Here is a tiny trained network, its code and every weight. The questions are about switching its units off for an input and a target symbol, where a switched-off unit gives its printed mean instead of its output.

import numpy as np


def w(rows, s, z=0):
    codes = np.array(rows[::2]) - 128.0
    scale = np.full(codes.shape[1], s)
    scale[-1] = z or s
    return codes * scale


def f(y):
    return np.maximum(y, 0)


def softmax(a):
    e = np.exp(a - a.max(-1, keepdims=True))
    return e / e.sum(-1, keepdims=True)


def log_softmax(a):
    a = a - a.max(-1, keepdims=True)
    return a - np.log(np.exp(a).sum(-1, keepdims=True))


def net(x, mask):
    ids = ['αδεηλμφω'.index(c) for c in x.split()]
    T = len(ids)
    res = E[ids] + P[:T]
    r = res
    for j in range(2):
        rows = slice(3 * j, 3 * j + 3)
        q, k, v = (r @ M[0][rows].T for M in (Q, K, V))
        z = softmax(np.where(np.tri(T) > 0, q @ k.T / 3**0.5, -1e9)) @ v
        o = O[0][rows]
        res = res + np.where(mask[j], z, o[:, -1]) @ o[:, :-1]
    y = f(res @ A[0][:, :-1].T + A[0][:, -1])
    res = res + np.where(mask[2:26], y, B[0][:, -1]) @ B[0][:, :-1]
    return log_softmax(res[-1] @ U[:, :-1].T + U[:, -1])


Q, K, V, O, A, B = {}, {}, {}, {}, {}, {}
E = w([
[77,140,229,132,144,126,67,146,169,17,176],'α',
[28,133,149,22,228,94,121,87,185,165,129],'δ',
[71,56,159,111,187,158,168,186,205,113,187],'ε',
[65,191,99,131,192,233,33,113,126,115,73],'η',
[211,53,239,82,152,197,173,149,110,213,164],'λ',
[62,73,107,129,7,126,74,210,181,87,196],'μ',
[86,78,194,94,68,143,137,225,69,150,87],'φ',
[142,90,70,140,1,116,225,155,167,130,112],'ω',
],0.015)
P = w([
[159,85,169,108,172,168,137,29,140,105,213],'0',
[113,102,158,213,186,88,88,122,140,141,73],'1',
[88,203,135,211,72,155,208,109,57,94,154],'2',
[180,123,154,99,141,130,134,63,172,86,206],'3',
[123,118,144,117,132,137,107,179,201,164,132],'4',
[71,224,119,169,64,150,202,142,70,68,175],'5',
[171,112,146,73,193,125,140,97,123,69,179],'6',
[136,89,121,101,123,153,123,184,150,159,116],'7',
[40,194,98,142,72,131,189,173,44,11,171],'8',
[176,140,122,113,161,138,136,79,135,95,166],'9',
[137,79,117,115,127,194,129,162,120,170,105],'10',
],0.012)
Q[0] = w([
[169,128,174,254,117,55,145,220,162,218,58],'h0',
[108,156,113,159,165,183,41,109,115,151,148],'h0',
[23,95,170,129,112,103,144,81,142,162,62],'h0',
[124,155,90,24,174,111,146,2,91,142,66],'h1',
[145,63,131,195,188,111,133,173,144,142,122],'h1',
[63,129,162,111,159,103,172,104,199,218,136],'h1',
],0.0072)
K[0] = w([
[176,60,153,186,137,151,86,52,147,239,94],'h0',
[123,122,65,102,151,109,123,125,85,103,69],'h0',
[250,139,125,192,120,154,107,165,139,119,97],'h0',
[48,166,119,123,193,174,135,62,118,173,92],'h1',
[196,41,158,79,124,114,117,132,194,167,187],'h1',
[97,125,136,136,142,71,166,3,124,129,109],'h1',
],0.0073)
V[0] = w([
[150,138,51,135,167,238,145,2,63,78,116],'h0',
[122,153,167,99,116,19,134,70,121,179,150],'h0',
[161,107,124,81,143,153,147,133,120,62,219],'h0',
[154,174,50,101,113,199,12,96,124,133,27],'h1',
[128,207,66,107,149,177,126,66,60,102,132],'h1',
[146,136,113,120,59,193,81,192,73,155,141],'h1',
],0.0049)
O[0] = w([
[104,142,81,137,154,62,205,169,172,137,176,215],'h0',
[142,187,201,169,69,21,139,152,160,179,110,4],'h0',
[195,179,188,124,149,135,213,157,195,121,212,179],'h0',
[210,95,127,159,109,97,115,254,130,156,197,148],'h1',
[152,123,145,18,107,111,125,149,150,99,148,173],'h1',
[100,210,188,74,67,53,145,144,129,163,159,138],'h1',
],0.007,0.0037)
A[0] = w([
[120,102,170,120,139,168,95,168,137,112,196,161],'n0',
[112,149,85,105,135,169,123,153,137,119,211,131],'n1',
[58,184,125,192,101,134,52,65,135,85,48,208],'n2',
[105,158,139,178,120,183,179,126,77,116,145,95],'n3',
[132,135,88,56,149,164,149,145,102,147,143,116],'n4',
[104,105,86,126,154,112,168,116,166,153,117,159],'n5',
[160,165,109,66,120,91,88,114,134,79,168,152],'n6',
[109,236,90,159,82,132,106,161,112,81,101,91],'n7',
[156,179,209,127,79,117,229,107,74,149,174,252],'n8',
[233,102,197,111,160,135,165,70,178,95,146,111],'n9',
[87,170,117,125,80,59,182,47,134,59,190,118],'n10',
[136,109,51,104,150,102,117,128,148,192,76,53],'n11',
[122,128,254,115,186,117,169,166,119,89,188,162],'n12',
[118,90,164,164,132,153,116,34,190,88,168,159],'n13',
[163,201,104,99,168,83,66,26,135,160,87,129],'n14',
[114,189,101,126,121,136,169,146,36,77,2,109],'n15',
[102,72,113,62,94,121,129,100,197,153,107,102],'n16',
[160,75,144,85,132,123,220,132,203,205,138,166],'n17',
[198,106,129,50,180,120,115,134,155,215,172,94],'n18',
[79,170,160,132,72,81,80,143,18,163,136,27],'n19',
[99,155,125,158,103,176,119,178,128,83,99,155],'n20',
[94,209,32,129,145,106,160,99,147,82,148,156],'n21',
[108,93,95,129,102,83,163,208,168,178,126,130],'n22',
[159,215,100,154,209,122,67,46,155,51,158,100],'n23',
],0.0082,0.0036)
B[0] = w([
[81,139,133,84,157,102,96,107,134,140,77,246],'n0',
[76,124,154,85,107,148,149,127,96,86,79,254],'n1',
[87,79,181,90,91,37,142,112,119,137,207,199],'n2',
[112,145,134,117,112,118,49,173,146,139,6,173],'n3',
[84,119,97,146,101,167,106,167,138,89,150,203],'n4',
[113,155,105,157,114,134,60,163,96,111,139,172],'n5',
[185,72,137,230,146,87,109,152,88,170,200,188],'n6',
[189,93,209,152,101,85,188,94,213,126,49,189],'n7',
[199,101,23,55,94,39,65,112,61,78,165,189],'n8',
[141,235,122,68,131,87,183,148,126,17,78,188],'n9',
[182,146,118,207,91,175,145,139,89,128,145,198],'n10',
[154,205,76,132,108,151,142,192,110,29,86,148],'n11',
[146,124,80,184,172,147,58,87,168,236,122,232],'n12',
[166,154,60,121,144,214,123,200,97,159,136,214],'n13',
[155,99,106,230,108,158,59,106,38,170,156,155],'n14',
[217,205,117,118,195,121,202,38,229,194,145,168],'n15',
[115,194,144,126,142,123,109,248,149,140,63,174],'n16',
[57,23,254,177,105,28,116,122,124,124,88,193],'n17',
[216,114,124,200,120,230,140,48,137,103,141,192],'n18',
[105,166,111,148,188,76,206,177,61,94,200,154],'n19',
[199,164,153,217,151,135,97,147,192,157,110,216],'n20',
[75,88,145,73,98,184,169,48,135,139,164,215],'n21',
[174,71,82,189,175,129,148,95,152,181,142,158],'n22',
[75,83,206,105,169,29,156,151,142,157,149,225],'n23',
],0.0063,0.0092)
U = w([
[150,71,159,231,128,118,103,106,186,254,108,106],'α',
[75,95,146,54,85,62,42,181,120,155,27,180],'δ',
[84,175,171,49,111,137,178,164,204,98,32,171],'ε',
[153,187,48,187,97,228,81,159,102,137,99,159],'η',
[79,63,94,38,119,138,175,98,119,157,222,168],'λ',
[152,214,80,123,163,87,161,169,146,155,147,85],'μ',
[95,120,159,147,93,103,158,170,77,35,116,56],'φ',
[167,110,76,113,105,137,130,51,201,130,102,1],'ω',
],0.0082,0.0022)

Each question gives the input, a string of symbols that net reads in full, and the target symbol t.
The units are the heads (3 rows each of Q, K, V and O) and the neurons (one row each of A and B). Each row of codes is followed by its name. A weight is (code - 128) times the scale printed after its matrix; where a second scale follows, it is the last column's (O, A, B and U).
mask holds one flag per unit, heads first, then neurons. A switched-off unit (its flag False) gives its mean, the last column of its rows in O or B, instead of its output. The means were averaged over made-up inputs and are rounded, as every weight is.
A unit's drop is (log p(t) with every unit on - log p(t) with that unit switched off) / (log p(t) with every unit on - log p(t) with every unit switched off).
The circuit of an input: a set's keep is (log p(t) with only the set's units on - log p(t) with every unit switched off) / (log p(t) with every unit on - log p(t) with every unit switched off). Starting from the 12 units with the biggest drops (on a tie, the unit counted first), units are removed one at a time, each time the one whose removal leaves the highest keep (on an exact tie, the one counted first), for as long as the keep stays at least 0.8.
circuit, biggest first: the units of the circuit, biggest drop first
k most important neurons: the k neurons with the biggest drops, biggest first
which heads matter: for each layer, one digit per head in row order, 1 if its drop is at least 0.15 and else 0, layers parted by /
input δ δ μ η, target λ: circuit, biggest first	[n23; n2; n3]
input δ α ω δ λ η δ α η ε, target ε: circuit, biggest first	[n9; n8]
input η α η η φ ω η η ε λ, target ω: circuit, biggest first	[n18; n9; n8]
input η φ δ φ η, target δ: circuit, biggest first	[h0; n2]
input ε η δ α, target μ: which heads matter	10
input η ω δ λ ε φ, target μ: which heads matter	00
input η η δ δ δ η α, target μ: 2 most important neurons	[n9; n12]
input η δ λ η φ, target α: which heads matter	00
input φ η η η φ η φ λ ω μ ω, target δ: circuit, biggest first	[n17; n18]
input δ δ ε η η λ, target δ: circuit, biggest first	[n8; n3; n17]
input δ φ η η η δ μ η δ η, target α: circuit, biggest first	[n23; n14]
input μ η η ε η, target ε: circuit, biggest first	[n12; n6]
input η α η δ ω η δ η μ δ δ, target η: 2 most important neurons	[n18; n23]
input η ε λ, target δ: 2 most important neurons	[n3; n8]
input η η α λ, target ω: 2 most important neurons	[n9; n18]
input η η δ δ η η α μ, target α: 3 most important neurons	[n22; n9; n8]
input η η φ η η μ δ, target α: most important neuron	[n18]
input η η α η η δ δ, target α: 2 most important neurons	[n12; n18]
input ε ω η δ φ, target α: which heads matter	01
input δ η η, target ε: which heads matter	00
input ω η α η δ η μ, target η: which heads matter	01
input η μ η ω, target φ: 3 most important neurons	[n17; n12; n9]
